Each row has a name. After each piece below comes the name of the row it's from, unless a question asks for something else. Each question is about the rows just above it.

rav: [ 84  84 113 116]
Banuk: [146 122  94  84]
sabu: [146 122 153  86]
mez: [ 85  84 113 116]
ginet: [159 118 173  85]
ranef: [146 122 153  84]
zup: [104 115 116 113]
[ 84 153] is which row, read backwards? | ranef
Which row holds [146 122 153  84]? | ranef
After [122  94], its row goes on with | [84]
which: [ 85  84 113 116] | mez
The rest of the row after [115 116]: | [113]

Ras: [132 200 149 183 133]
lep: [200 132 145 138 133]
Lizi: [148 136 183 149 133]
tiri: [201 132 180 147 132]
les: [200 132 145 138 132]
tivis: [182 132 145 138 132]
which: [200 132 145 138 133] | lep
The row with [200 132 145 138 132] is | les
Which row holds this, read backwards? [133 149 183] | Lizi
Go on from [200 149] to the end of its row. | [183 133]
After [132 180], its row goes on with | [147 132]

Sunat: [111 158 137 125]
tero: [116 132 192 126]
Tesek: [116 132 191 126]
After [116 132 191], its row goes on with | [126]
[116 132 192 126] is in which row? | tero
After [111 158 137], its row goes on with | [125]
[191 132 116] is which row, read backwards? | Tesek
After [158 137], its row goes on with | [125]
The row with [116 132 191 126] is | Tesek
After [132 191], its row goes on with | [126]

nivi: [ 65 159 152 140 132 154 151 135 196 178 103 149]
bala: [184 190  90 134 135 169 122 142 108 150 134 188]
Moti: [156 190 131 122 128 154 155 128 182 147 122 146]
Kub: [149 160  95 123 135 153  92 142 196 173 123 188]
Liba: [149 197 122 124 128 169 152 142 167 151  99 142]
sikib: [135 181  88  65 159 152 140 135 119 190  65 161]
zofa: [149 197 122 124 128 169 152 142 167 151 124 146]
sato: [149 161 131 105 135 146 139 128 150 173 105 143]
tuv: [135 163  98  71 149 139 124 128 115 190  71 157]
Vize: [135 181  88  65 135 152 140 135 119 190  65 161]
fuze: [149 166 107 134 128 150 112 142 173 149 134 171]
bil: [194 184 107 119 135 169 136 135 129 150 119 158]
which: [149 197 122 124 128 169 152 142 167 151 124 146] | zofa
Which row holds this, read backwards? [132 140 152 159  65] | nivi
Go on from [135 146] to the end of its row. | [139 128 150 173 105 143]
Which row holds this, read backwards? [135 140 152 159  65] | sikib

tukel: [138 130 163 106 177 113 113 132 111 124 113 201 130 116 139 141 147  90
 138 124 162  91 127 128 125 132 171 122 145]
zona: [ 74 124  70 135  94 184 148 138 124 137 114 122 123 132 128 156 122 142
 106 131 100 179 131 112 107 175  71  87 149]
zibim: [102 123 116 124 121 150 132 136 127 127 118 131 134 132 136 130 121 129
 111 136 125 138 135 124 127 144 108 117 141]
paga: [110 126  87 148  79 149 144 128 143 133 139  61 123 139 118 122 110 164
 116 132  93 169 127 126 126 132  80 125 116]
muna: [113 164 107 134 125 133 134 124 117 139 130 146 108 117 115 162 144 125
 145 111 119 147 127 127 125 132 108 103 134]
diz: [119 131 105 131 124 143 136 129 117 137 123 148 115 120 122 159 140 125
 137 117 119 148 122 127 125 131 108 102 139]
The rest of the row after [127 144 108]: | [117 141]
After [127 128 125 132], its row goes on with | [171 122 145]
Which row holds [164 110] read backwards? | paga
Go on from [127 125 132 108] to the end of its row. | [103 134]

vemut: [125 173 120  78 131  83 100 119  87]
senus: [ 89 168 101 119  99  96 109 111 112]
Kiti: [173 128  99  95 171  94 172 113  94]
sus: [ 82 105 147  96  87 100  83 104 156]
mut: [125 173 120  78 131 101 182 101 124]
Zol: [149  86 182 147 121 131 137 115 180]
tila: [125  87 182  78 131  83 119 100 125]
ker: [169 139 109  94 173  95 170  97 132]
Which row holds this, read backwards? [100 119  83] | tila
[125 100 119  83] is which row, read backwards? | tila
The rest of the row after [ 86 182]: | [147 121 131 137 115 180]

tatol: [127 145 112 128 118 143 114 139 135 144 128 122 143 129 132 153 140 160
 129 124 115 130 134 114 126 149 118 104 110 133 132 130 116 125 145 130
 135 134 135 118 111 166 137  99 119 128]
fol: [127 124 125 119 137 135 114 129 144 139 132 124 118 125 151 116 111  98
 129 119 127 124 116  96 126 131 131 136 115 123 131 123 114 149 110 130
 105 124 131 139 144 145 135 143 144 118]
zop: [125 127 133 131 115 126 128 134 131 130 121 109 133 119 140 122 117 115
 126 138 132 137 116 133 138 129 122 124 117 127 133 113 118 101 134 127
 114 138 128 134 120 116 122 143 129 120]
Ges: [132 101 126 124 101 110 117 126 138 156 139  86 153 144 154 122  94  76
 110 138 105 122 128 122 115 163 150 107 117 131 128 149 149  93 140 111
 133 145 110 131 132 125 126 114  97 111]
tofa: [137 107 125 133 146 129 114 123 147 136 124 120 114 127 156 104  97  70
 123 113 137 124 114  96 126 129 142 138 129 133 130 130 123 169 116 133
 101 127 140 151 157 166 119 137 158 115]
Paref: [ 91 124 115 116 142 174 159  91  89  97  64 126 139 104 162 147 102 121
 180 131 152 125 134 115 101 142 143 150 144 166 126 109 143 113 124 105
 118 151 128 131 144  91 155 137  94 115]
tol: [127 145 112 128 118 143 114 139 135 144 128 122 143 129 132 153 140 160
 129 124 115 130 134 114 140 149 118 104 110 133 132 130 116 125 145 130
 135 134 135 118 111 100 137  99 119 128]
ziz: [137 163 120 127 113 137 126 153 119 150 124 133 145 127 118 160 146 177
 126 131 105 138 134 107 140 160 124 104 110 131 128 128 127 105 148 125
 135 131 132 125  95  87 137  97 108 125]
The rest of the row after [124 104 110 131]: | [128 128 127 105 148 125 135 131 132 125  95  87 137  97 108 125]
After [157 166 119 137 158], its row goes on with | [115]
[127 145 112 128 118 143 114 139 135 144 128 122 143 129 132 153 140 160
 129 124 115 130 134 114 126 149 118 104 110 133 132 130 116 125 145 130
 135 134 135 118 111 166 137  99 119 128] is in which row? | tatol

boloz: [111 123 143 160 129 121 145 139]
pami: [111 123 160 129 143 121 146 121]
Zova: [111 123 143 160 129 121 146 162]
Go on from [123 160] to the end of its row. | [129 143 121 146 121]
which: [111 123 143 160 129 121 145 139] | boloz
After [143 121], its row goes on with | [146 121]
which: [111 123 143 160 129 121 146 162] | Zova
After [129 121 145], its row goes on with | [139]

sut: [132 114 131 116 115 133 142 128 129 131 128 128 130 135 149 117 124 119
 134 137 130 134 120 133 114 136 161 121 117]
bibug: [125 140 121 152 134 136 124 117 143 151 128 130 119 125 114 122 134 152
 110 126 128 127 141 122 139 133 115 132 132]
kobig: [128 134 147 128 115 123 116 131 136 139 126 133 113 130 110 129 136 138
 132 131 135 128 133 131 131 127 146 130 155]
Suna: [115 140 129 134 147 128 115 123 130 120 127 122 132 122 120 142 125 138
 120 117 132 121 141 130 139 133 116 140  77]
bute: [122 128 132 103 139 136 124 116 143 151 115 134 125 128 131 146 124 117
 143 127 138 131 124 136 128 121 134 126 159]
Lomem: [152 124 129 117  98 123 131 138 131 132 127 130 123 134 134 118 137 123
 136 142 130 137 128 139 120 124  76 125 131]
robel: [129 136 140 132 107 120 131 139 129 118 122 140 120 133 118 123 144 119
 138 140 124 133 126 136 132 103 104 119 202]
The rest of the row after [142 130 137 128 139]: | [120 124  76 125 131]
After [124 117 143 151], its row goes on with | [128 130 119 125 114 122 134 152 110 126 128 127 141 122 139 133 115 132
 132]
After [135 149 117], its row goes on with | [124 119 134 137 130 134 120 133 114 136 161 121 117]
The rest of the row after [131 138]: | [131 132 127 130 123 134 134 118 137 123 136 142 130 137 128 139 120 124
  76 125 131]
Go on from [144 119 138 140 124] to the end of its row. | [133 126 136 132 103 104 119 202]
[132 138 136 129] is which row, read backwards? | kobig
[123 115 128 147 134 129] is which row, read backwards? | Suna

vot: [130 106 104 124 104 116 175 106  99]
Zodir: [100 131 118 116 124 113 166 123  94]
pev: [138 179  99 123  92 120 160  97  99]
tenuv: [171 165 119 130 103 121 119 108 100]
pep: [112  76 148 107 160 124  99 155 119]
Kogid: [170 165 117 133 101 125 114 108 108]
zub: [ 99 153 104 127 106 119 173 108 108]
minek: [171 151 126 131 111 122 107 115 104]
pono: [116  74 148 130 111 124  92 156 123]
fenol: [ 99 153 104 127 106 119 173 108 140]
After [100 131 118 116 124], its row goes on with | [113 166 123  94]
[103 130] is which row, read backwards? | tenuv
Which row holds this, read backwards? [ 99  97 160 120  92 123  99 179] | pev
The rest of the row after [131 111]: | [122 107 115 104]
Go on from [118 116 124 113] to the end of its row. | [166 123  94]

tirad: [114 115 163 118 167 164 112 128]
sasud: [136 112 190  99 180 159 107 172]
rez: [146 159 139 150 111 117 151 116]
kose: [114 115 163 118 167 164 122 164]
kivud: [121 127 106 104 180 163 115 175]
mudom: [153 127 105 131  94  89 112  96]
nesam: [139  88  77 111 100 102  78  99]
Galal: [153 101  90 105  86 164 115  86]
seges: [153 127 105 131  94  89 112 127]
tumu: [127 105 131  94  89 112  97 114]
Pura: [143 116 196  94 178 155 102 176]
Go on from [155 102] to the end of its row. | [176]
[ 96 112  89  94 131 105 127] is which row, read backwards? | mudom
The rest of the row after [ 77 111 100 102  78]: | [99]
After [163 115], its row goes on with | [175]

pupo: [169 110 176 146 130]
pef: [132 135 129 100 170]
laza: [ 90  85 129  99 138]
zesuf: [167 118 165 120 124]
Gegof: [132 135  85 138  71]
Which row holds [100 129 135] read backwards? | pef
The rest of the row after [167 118 165 120]: | [124]
Which row holds this, read backwards? [138  99 129] | laza
Which row holds this, read backwards? [ 71 138  85 135] | Gegof
After [129 100], its row goes on with | [170]
The rest of the row after [110 176]: | [146 130]

rol: [115 111 100 127  92 110 153 129 149 157 129 124  97  89  95 155 152 119]
lufut: [151 139 137 134 140 125 125 140 125 129 132 110 155 149 154 119 123 124]
Mokev: [116 107  90 112 102 131 120 161 128 159 109 159 127 123  97 155 152 135]
zag: [152 130 127 126  92 131 143  89 116  86 170 124 135 137 150  93 121 113]
naf: [ 76 130 152 136 111 121  91 143 152 170  66 110 116 117 117 164 109 154]
zal: [ 86 127 135 113 101 124 103 167 133 167  70 137 117 114  86 174 140 163]
Tofib: [157 113  95 156 129 133 151  99 155 129 171 121 118 113 149  93 116  85]
dil: [117 165 135 113 101 124 103 167 133 167  70 137 117 114  86 174 140  97]
[116 107  90 112 102 131 120 161 128 159 109 159 127 123  97 155 152 135] is in which row? | Mokev
After [127  92], its row goes on with | [110 153 129 149 157 129 124  97  89  95 155 152 119]
Which row holds [164 117] read backwards? | naf
Which row holds this, read backwards? [157 149 129 153 110  92 127 100] | rol
Which row holds this, read backwards? [110 132 129 125 140 125 125 140 134 137 139 151] | lufut

sul: [142 140 155 125 131 180  97 178 131 150 123 164 158 102  69 107 151 103
 102 136  73 150 150 142 147 184  86 143 173 162 155  90  81 139 168 188
  94 148 141 144  89 116  97 114 150 167 130 157 147  71 181 116]
Zeg: [114 180  95 187 174  71 116 167 186 174 126 134  72  80 150 159 154 104
 127 113  71 152  72 107  92 153 182 149 183 171  89 150  91 142 161  91
 179 143 114 145 183 111 126 134 121 149 133  73 169 184  75 185]
gam: [ 90 130  69  98 173  72 177 101 191 191 143 173 159 154  80  72 150 174
 143 145  84  89 139  76  69 162 121 137  84  69 116  65 188 140 108 180
  75  82 174  78 152 157 142 158 139 162 178 100 186 134 160  78]
fimab: [ 90 117 136  66  71 102 130  70 156  77 188  75 115 131 109  92 139 166
 129 100  76  83 154 109 114 180  94 126 110  97 117 160 145 113 133 165
 126 182 168 141 190 115 116 185 107 145 184 155 117  79 176 171]
Tonu: [ 71  87 152 134 125 172 164 111  84  89  69  74 152 170  86  92 105  88
 179 178  66 137 163 115 180 185 169 176 189 181 137 189 158 142 101 127
  77 127 171 109 190 134  90  94 172 184 167 175 189 184 108 139]
Vited: [127 141 134 159  93  89  71  99 115 154  95  87 161  80 119 123 125  96
  78  77 160  91 123  65  94 160  68 160 176 127 159  82 159 171 186  82
 123 115 129  88  90 155 149 149  75 119  92 168 114 132 103 151]
[154 159 150  80  72] is which row, read backwards? | Zeg
[ 94 180 114] is which row, read backwards? | fimab

veb: [131 168  86 102 139]
Nokof: [131 170 142  86 104]
luzut: [131 170 142  86 105]
sude: [170 142  86 103 139]
fev: [131 167 142 187 103]
goved: [186 138 149 118 152]
Go on from [167 142] to the end of its row. | [187 103]
Go on from [131 168] to the end of its row. | [ 86 102 139]
Which row holds this, read backwards? [104  86 142 170] | Nokof
which: [170 142  86 103 139] | sude
Which row holds [187 142 167] read backwards? | fev
After [167 142 187], its row goes on with | [103]

Pilu: [122 129 124 128 121 125 125 133 120 130 130 124 124 132 129 133 125 116
 128 126 123 129 130]
gaf: [127 130 125 120 121 127 130 132 122 132 129 130 134 113 126 147 121 123
 123 130 130 127 129]
Baza: [129 128 121 128 131 131 124 131 127 135 134 125 120 134 133 137 124 121
 136 133 133 128 127]
setis: [120 131 118 128 151 167 148 114 119 109 142 136 104 105 143  82  84 115
 129 119 170 114 142]
bulom: [109 132  73 165  93 111 120 146 102 130 151 132 140 140 178 138 162 102
 125 146  78 173 142]
Mos: [126 105 145 138 130 102 135 122  96 129 145 115 111 158  90  91 106 105
 127 118 100 161 129]
divo: [122 125 123 138 121 127 127 132 123 134 127 127 125 126 133 131 130 117
 126 133 127 134 130]
fabof: [126 151 117 114 102 147 102 139 153 104 129 134 139 123 142 150 106 128
 154 118 151 112 133]
sig: [136 124 132 117 110 137 144 155 102 168 128 108 134 114 126 147 121  83
 155 107 107 145 136]
rata: [123 127 121 131 118 130 131 126 128 127 132 127 121 131 134 131 127 118
 127 129 125 131 125]
gorol: [133 104 170 134  99 108 149 101 128 171 188  92  88 138 133 117 165 130
  78 156 109 132 132]
batab: [ 85  96 194 167 148 118 125 157 128  96 127  98 130 111 181 145 120 103
  91  90 136  99 128]
Go on from [123 134] to the end of its row. | [127 127 125 126 133 131 130 117 126 133 127 134 130]
After [139 153], its row goes on with | [104 129 134 139 123 142 150 106 128 154 118 151 112 133]
Go on from [134 114 126 147] to the end of its row. | [121  83 155 107 107 145 136]
The rest of the row after [ 88 138 133]: | [117 165 130  78 156 109 132 132]
Which row holds this, read backwards? [125 131 125 129 127 118 127 131 134 131 121] | rata
Go on from [115 129 119] to the end of its row. | [170 114 142]

Lig: [141 163  94  94 108]
Dem: [ 80  72 112 163 181]
koz: [ 73  93  79 169  90]
Mulot: [104  93 110  86 186]
leg: [150  93 110 101  81]
vimo: [150  93 111 101  81]
Nole: [ 93 109 101 108  88]
Which row holds this, read backwards? [101 110  93] | leg
Where do [150  93 110 101  81] appear? | leg
Which row holds this, read backwards? [ 86 110  93] | Mulot
After [150  93 111 101], its row goes on with | [81]
Which row holds [ 94 163 141] read backwards? | Lig
[ 88 108 101] is which row, read backwards? | Nole

bep: [122  57  83  63]
resa: [133  79  82  93]
bik: [113 133 143 111]
lurus: [137 123  90 124]
zamuz: [138 123 144 109]
fom: [121  59  86  63]
kol: [128  84  82  86]
After [137 123], its row goes on with | [ 90 124]
Go on from [59 86] to the end of its row. | [63]

fup: [110 153 100 128]
kis: [ 81  99 108 114]
piva: [151 150 105 158]
liv: [136 154 162  92]
komil: [ 68 125 109 113]
Fuli: [ 84 175  95 172]
Lofas: [188  99 109 114]
Malig: [ 86 109 190 179]
bobip: [156  81  88 108]
nonav: [164 134 108  79]
med: [ 83 165 152 170]
After [156  81], its row goes on with | [ 88 108]
Which row holds [179 190 109] read backwards? | Malig
The rest of the row after [81 88]: | [108]

